Here is a tiny trained network, its code and every weight. The questions are about switching its units off for an input and a class, where a switched-off unit gives its printed mean instead of its output.

import numpy as np


def w(rows, s, z=0):
    codes = np.array(rows[::2]) - 128.0
    scale = np.full(codes.shape[1], s)
    scale[-1] = z or s
    return codes * scale


def f(y):
    return np.maximum(y, 0)


def log_softmax(a):
    a = a - a.max(-1, keepdims=True)
    return a - np.log(np.exp(a).sum(-1, keepdims=True))


def net(x, mask):
    res = np.array(x, float).reshape(1, 5) / 4 @ E
    y = f(res @ A[0][:, :-1].T + A[0][:, -1])
    res = res + np.where(mask, y, B[0][:, -1]) @ B[0][:, :-1]
    return log_softmax(res[-1] @ U[:, :-1].T + U[:, -1])


A, B = {}, {}
E = w([
[56,178,45,197,85,40,134,124,215],'x0',
[41,193,119,172,197,222,121,66,194],'x1',
[106,130,205,165,190,57,80,2,108],'x2',
[126,129,126,128,139,126,123,135,126],'x3',
[86,119,140,95,147,125,122,147,128],'x4',
],0.011)
A[0] = w([
[80,126,118,148,126,3,127,73,165,60],'N0',
[93,160,112,145,169,237,134,77,176,167],'N1',
[142,114,185,113,174,108,133,61,91,132],'N2',
[151,116,131,110,117,80,135,141,115,254],'N3',
[97,139,55,134,97,86,141,177,199,148],'N4',
[150,115,116,97,121,212,143,161,107,246],'N5',
],0.021,0.0044)
B[0] = w([
[175,239,146,78,250,80,159,112,121,252],'N0',
[35,119,159,179,174,226,112,124,148,248],'N1',
[137,84,128,174,77,91,4,80,99,231],'N2',
[177,106,129,98,100,76,137,142,100,198],'N3',
[43,108,59,148,57,89,182,120,116,240],'N4',
[220,119,175,96,119,197,160,170,192,218],'N5',
],0.018,0.024)
U = w([
[212,82,126,68,113,148,169,156,133,241],'0',
[162,109,137,124,80,86,56,98,91,152],'1',
[144,136,142,164,153,190,127,173,246,127],'2',
[104,101,143,181,151,155,48,82,111,90],'3',
[120,127,62,127,56,63,172,161,122,194],'4',
[187,168,107,100,165,77,135,129,132,99],'5',
[56,136,56,172,110,157,174,99,184,92],'6',
[103,192,135,154,206,143,123,98,162,3],'7',
],0.011,0.0032)

Each question gives the input, the list of numbers given to net, and the class t.
The units are the neurons (one row each of A and B). Each row of codes is followed by its name. A weight is (code - 128) times the scale printed after its matrix; where a second scale follows, it is the last column's (A, B and U).
mask holds one flag per neuron, in row order. A switched-off neuron (its flag False) gives its mean, the last column of its row in B, instead of its output. The means were averaged over made-up inputs and are rounded, as every weight is.
A unit's drop is (log p(t) with every unit on - log p(t) with that unit switched off) / (log p(t) with every unit on - log p(t) with every unit switched off).
The circuit of an input: a set's keep is (log p(t) with only the set's units on - log p(t) with every unit switched off) / (log p(t) with every unit on - log p(t) with every unit switched off). Starting from all 6 units, units are removed one at a time, each time the one whose removal leaves the highest keep (on an exact tie, the one counted first), for as long as the keep stays at least 0.8.
units of the circuit, in order: the units of the circuit, biggest drop first
most important unit: the unit with the biggest drop
k most important neurons: the k neurons with the biggest drops, biggest first
drop when u is switched off: that unit's drop, to one decimal
input [-3,4,1,0,6], class 3: most important unit : N0
input [-2,-2,6,8,6], class 1: units of the circuit, in order : (N1; N2)
input [0,-2,-7,-6,-4], class 0: 2 most important neurons : (N5; N1)
input [-8,8,1,2,4], class 3: 2 most important neurons : (N2; N0)
input [0,-3,2,-3,4], class 1: units of the circuit, in order : (N1; N0)
input [1,-4,-1,2,-6], class 4: units of the circuit, in order : (N0; N1)
input [5,3,0,-2,4], class 6: 2 most important neurons : (N4; N5)
input [4,-2,0,6,7], class 4: units of the circuit, in order : (N4; N1)
input [-5,-3,0,-2,4], class 0: 3 most important neurons : (N5; N1; N4)
input [6,-1,-1,-4,-2], class 4: 2 most important neurons : (N4; N1)
input [5,-2,7,-3,-2], class 5: 2 most important neurons : (N0; N1)
input [1,-5,1,-3,-1], class 5: 3 most important neurons : (N4; N2; N5)
input [-1,0,8,0,-3], class 1: 2 most important neurons : (N2; N1)
input [0,-8,-3,5,6], class 0: units of the circuit, in order : (N5)
input [0,-1,4,1,-6], class 1: 3 most important neurons : (N1; N2; N5)
input [-7,1,-1,0,-7], class 2: 2 most important neurons : (N5; N3)
input [7,0,-6,1,-8], class 4: drop when N1 is switched off : 2.0
input [-3,1,3,-4,-6], class 3: drop when N4 is switched off : 0.0
input [-5,0,-2,-8,-2], class 0: drop when N1 is switched off : 2.1
input [-6,-5,3,7,-5], class 1: most important unit : N2
